Below are the code and all the weights of a small trained network. Each question names an input and a class and asks about switching units off, where a switched-off unit gives its printed mean instead of its output.

import numpy as np


def w(rows, s, z=0):
    codes = np.array(rows[::2]) - 128.0
    scale = np.full(codes.shape[1], s)
    scale[-1] = z or s
    return codes * scale


def norm(h):
    return h / np.sqrt((h * h).mean(-1, keepdims=True) + 1e-5)


def f(y):
    return np.maximum(y, 0)


def log_softmax(a):
    a = a - a.max(-1, keepdims=True)
    return a - np.log(np.exp(a).sum(-1, keepdims=True))


def net(x, mask):
    res = np.array(x, float).reshape(1, 4) / 4 @ E
    u = 0
    for l in range(3):
        y = f(norm(res) @ A[l][:, :-1].T + A[l][:, -1])
        res = res + np.where(mask[u : u + 10], y, B[l][:, -1]) @ B[l][:, :-1]
        u += 10
    return log_softmax(norm(res)[-1] @ U[:, :-1].T + U[:, -1])


A, B = {}, {}
E = w([
[81,177,139,112,81],'x0',
[90,141,222,164,100],'x1',
[173,2,107,37,170],'x2',
[142,205,99,125,203],'x3',
],0.0094)
A[0] = w([
[118,95,84,44,168,101],'L0N0',
[2,124,194,204,126,127],'L0N1',
[191,17,212,173,46,90],'L0N2',
[30,57,240,214,229,77],'L0N3',
[146,83,54,80,198,1],'L0N4',
[169,159,53,210,122,89],'L0N5',
[207,51,123,103,31,56],'L0N6',
[154,116,92,76,186,26],'L0N7',
[193,60,114,108,85,15],'L0N8',
[92,229,202,90,82,74],'L0N9',
],0.0082,0.0061)
B[0] = w([
[192,163,96,75,131,210],'L0N0',
[185,108,150,52,95,254],'L0N1',
[112,90,108,192,214,225],'L0N2',
[234,118,137,190,129,195],'L0N3',
[170,186,85,63,63,182],'L0N4',
[128,190,76,134,134,190],'L0N5',
[68,6,100,183,156,192],'L0N6',
[154,117,99,34,205,162],'L0N7',
[121,151,195,143,100,160],'L0N8',
[99,121,119,144,61,220],'L0N9',
],0.012,0.0052)
A[1] = w([
[95,79,140,122,194,33],'L1N0',
[172,128,115,143,117,147],'L1N1',
[187,120,167,144,132,2],'L1N2',
[209,116,117,136,166,99],'L1N3',
[114,13,145,63,169,92],'L1N4',
[68,81,167,117,126,158],'L1N5',
[87,156,253,92,67,100],'L1N6',
[134,136,105,56,160,78],'L1N7',
[120,100,177,157,102,233],'L1N8',
[111,140,209,112,72,100],'L1N9',
],0.014,0.0067)
B[1] = w([
[36,119,68,185,109,161],'L1N0',
[162,152,166,96,125,195],'L1N1',
[163,120,226,163,154,146],'L1N2',
[114,116,216,98,128,216],'L1N3',
[118,166,27,215,139,255],'L1N4',
[43,122,37,133,84,181],'L1N5',
[11,81,125,189,16,234],'L1N6',
[169,52,135,58,95,190],'L1N7',
[39,81,146,196,138,250],'L1N8',
[20,122,161,193,1,210],'L1N9',
],0.0094,0.0069)
A[2] = w([
[153,208,134,122,254,11],'L2N0',
[241,183,36,92,106,250],'L2N1',
[81,41,90,63,171,252],'L2N2',
[127,95,118,20,109,203],'L2N3',
[160,107,126,30,121,68],'L2N4',
[164,153,92,60,123,14],'L2N5',
[180,161,9,92,189,120],'L2N6',
[100,225,123,134,119,202],'L2N7',
[88,124,116,12,121,129],'L2N8',
[94,69,94,68,151,234],'L2N9',
],0.0093,0.004)
B[2] = w([
[73,163,77,126,30,153],'L2N0',
[182,250,169,66,139,255],'L2N1',
[86,138,54,79,191,218],'L2N2',
[220,137,87,114,216,186],'L2N3',
[196,87,58,129,214,171],'L2N4',
[105,95,156,189,198,161],'L2N5',
[161,151,205,106,61,225],'L2N6',
[79,114,146,76,80,191],'L2N7',
[253,47,123,91,196,167],'L2N8',
[118,116,72,86,210,200],'L2N9',
],0.011,0.0083)
U = w([
[145,253,133,55,60,12],'0',
[170,101,205,175,151,89],'1',
[43,144,168,174,9,6],'2',
[85,58,48,156,190,250],'3',
[205,158,64,33,197,222],'4',
],0.016,0.0023)

Each question gives the input, the list of numbers given to net, and the class t.
The units are the neurons (one row each of A and B). Each row of codes is followed by its name. A weight is (code - 128) times the scale printed after its matrix; where a second scale follows, it is the last column's (A, B and U).
mask holds one flag per neuron, layer by layer. A switched-off neuron (its flag False) gives its mean, the last column of its row in B, instead of its output. The means were averaged over made-up inputs and are rounded, as every weight is.
A unit's drop is (log p(t) with every unit on - log p(t) with that unit switched off) / (log p(t) with every unit on - log p(t) with every unit switched off).
The circuit of an input: a set's keep is (log p(t) with only the set's units on - log p(t) with every unit switched off) / (log p(t) with every unit on - log p(t) with every unit switched off). Starting from the 12 units with the biggest drops (on a tie, the unit counted first), units are removed one at a time, each time the one whose removal leaves the highest keep (on an exact tie, the one counted first), for as long as the keep stays at least 0.8.
circuit, biggest first: the units of the circuit, biggest drop first
k most important neurons: the k neurons with the biggest drops, biggest first
k most important neurons of layer l: the k neurons of layer l with the biggest drops, biggest first
drop when u is switched off: that unit's drop, to one decimal
input [-5,8,-2,3], class 1: circuit, biggest first	[L0N3]
input [-5,3,-4,-6], class 1: circuit, biggest first	[L0N3 L0N2]
input [-8,-1,-8,-3], class 0: 2 most important neurons	[L0N5 L1N6]
input [5,3,5,1], class 3: 3 most important neurons of layer 0	[L0N4 L0N1 L0N5]
input [-2,5,-3,8], class 2: 2 most important neurons	[L0N0 L2N1]
input [-2,7,6,3], class 1: 2 most important neurons	[L0N3 L0N6]
input [-7,4,-5,-7], class 1: 2 most important neurons	[L0N3 L0N2]
input [-8,4,-8,-5], class 1: 3 most important neurons	[L0N3 L0N2 L1N2]
input [-4,3,2,2], class 1: 2 most important neurons	[L0N3 L1N3]
input [1,4,2,3], class 2: 2 most important neurons	[L0N2 L0N9]
input [-7,7,-1,-6], class 1: 2 most important neurons of layer 0	[L0N3 L0N1]
input [-8,4,1,0], class 1: drop when L0N3 is switched off	1.5
input [-3,4,-2,-3], class 1: drop when L0N3 is switched off	0.3
input [1,1,-1,-8], class 3: most important neuron	[L0N2]
input [-2,5,-2,7], class 2: drop when L0N2 is switched off	0.2
input [6,-1,-6,1], class 2: drop when L2N4 is switched off	0.0
